Below is a small trained network, with its code and all its weights. Each question gives an input and a class and asks what happens when units are switched off, that is, made to give their printed mean instead of their output.

import numpy as np


def w(rows, s, z=0):
    codes = np.array(rows[::2]) - 128.0
    scale = np.full(codes.shape[1], s)
    scale[-1] = z or s
    return codes * scale


def f(y):
    return y / 2 * (1 + np.tanh(0.7978845608 * (y + 0.044715 * y**3)))


def log_softmax(a):
    a = a - a.max(-1, keepdims=True)
    return a - np.log(np.exp(a).sum(-1, keepdims=True))


def net(x, mask):
    res = np.array(x, float).reshape(1, 5) / 4 @ E
    y = f(res @ A[0][:, :-1].T + A[0][:, -1])
    res = res + np.where(mask, y, B[0][:, -1]) @ B[0][:, :-1]
    return log_softmax(res[-1] @ U[:, :-1].T + U[:, -1])


A, B = {}, {}
E = w([
[171,126,170,217,12,85,169],'x0',
[129,118,199,62,119,147,101],'x1',
[125,113,14,92,34,188,58],'x2',
[194,199,117,147,134,182,187],'x3',
[10,46,112,129,91,178,170],'x4',
],0.011)
A[0] = w([
[128,151,207,74,184,64,73,176],'N0',
[166,130,86,188,62,56,108,123],'N1',
[123,121,44,56,93,207,55,85],'N2',
[168,114,152,229,163,65,231,2],'N3',
[185,125,134,129,186,173,102,70],'N4',
[132,161,124,217,124,80,177,16],'N5',
[199,108,123,134,196,172,111,127],'N6',
[140,200,146,169,135,92,161,181],'N7',
[170,63,105,152,116,121,91,85],'N8',
[153,83,72,251,72,50,149,143],'N9',
[93,115,172,103,214,109,118,97],'N10',
[217,201,211,217,150,102,194,190],'N11',
[174,180,122,109,253,130,99,152],'N12',
[115,130,62,204,86,155,214,111],'N13',
[170,67,215,158,36,134,164,135],'N14',
[143,127,151,179,59,133,77,36],'N15',
[38,91,164,121,145,182,224,185],'N16',
[88,134,114,179,160,142,211,73],'N17',
[186,151,173,155,58,156,171,106],'N18',
[197,203,170,171,118,31,228,121],'N19',
],0.011,0.0053)
B[0] = w([
[191,127,138,136,192,78,167,208],'N0',
[123,108,211,103,85,164,147,187],'N1',
[86,184,25,168,77,91,67,220],'N2',
[109,167,12,112,123,174,58,193],'N3',
[151,146,138,130,136,121,101,155],'N4',
[97,112,101,106,120,154,112,164],'N5',
[212,142,133,182,114,116,70,165],'N6',
[178,104,86,101,166,151,72,183],'N7',
[92,118,140,112,87,114,127,143],'N8',
[172,149,169,97,91,159,160,203],'N9',
[130,83,176,82,193,125,153,182],'N10',
[177,139,44,157,167,183,42,248],'N11',
[187,109,176,193,185,83,77,215],'N12',
[149,93,179,137,169,102,150,183],'N13',
[144,98,175,131,242,142,146,199],'N14',
[123,90,158,92,119,133,193,158],'N15',
[64,114,92,76,234,125,149,202],'N16',
[116,98,166,94,195,100,146,159],'N17',
[120,66,96,89,140,160,101,181],'N18',
[153,148,55,125,135,192,2,227],'N19',
],0.011,0.018)
U = w([
[123,118,166,132,61,175,161,2],'0',
[108,200,104,171,7,98,116,92],'1',
[118,151,92,145,145,188,103,205],'2',
[179,143,158,173,176,98,123,102],'3',
[84,103,155,115,175,107,180,200],'4',
],0.016,0.0029)

Each question gives the input, the list of numbers given to net, and the class t.
The units are the neurons (one row each of A and B). Each row of codes is followed by its name. A weight is (code - 128) times the scale printed after its matrix; where a second scale follows, it is the last column's (A, B and U).
mask holds one flag per neuron, in row order. A switched-off neuron (its flag False) gives its mean, the last column of its row in B, instead of its output. The means were averaged over made-up inputs and are rounded, as every weight is.
A unit's drop is (log p(t) with every unit on - log p(t) with that unit switched off) / (log p(t) with every unit on - log p(t) with every unit switched off).
The circuit of an input: a set's keep is (log p(t) with only the set's units on - log p(t) with every unit switched off) / (log p(t) with every unit on - log p(t) with every unit switched off). Starting from the 12 units with the biggest drops (on a tie, the unit counted first), units are removed one at a time, each time the one whose removal leaves the highest keep (on an exact tie, the one counted first), for as long as the keep stays at least 0.8.
circuit, biggest first: the units of the circuit, biggest drop first
top k neurons: the k neurons with the biggest drops, biggest first
drop when u is switched off: that unit's drop, to one decimal
input [-7,8,5,5,-5], class 3: circuit, biggest first	N12
input [2,4,6,-7,7], class 1: circuit, biggest first	N2, N11, N19
input [-1,2,1,-6,3], class 4: circuit, biggest first	N11, N19
input [-4,0,-2,8,4], class 4: top 2 neurons	N16, N19
input [-5,-6,-6,6,-7], class 2: top 2 neurons	N19, N3
input [1,-8,2,-8,-6], class 0: top 2 neurons	N2, N1
input [5,5,-8,-6,0], class 2: top 2 neurons	N3, N19
input [5,2,-7,-8,1], class 2: top 3 neurons	N3, N12, N19
input [-5,-6,7,0,6], class 1: drop when N2 is switched off	0.4
input [-7,8,-1,-2,4], class 4: drop when N0 is switched off	0.0
input [8,-7,8,5,-1], class 0: drop when N1 is switched off	0.1
input [5,2,8,-5,-6], class 1: drop when N2 is switched off	0.5
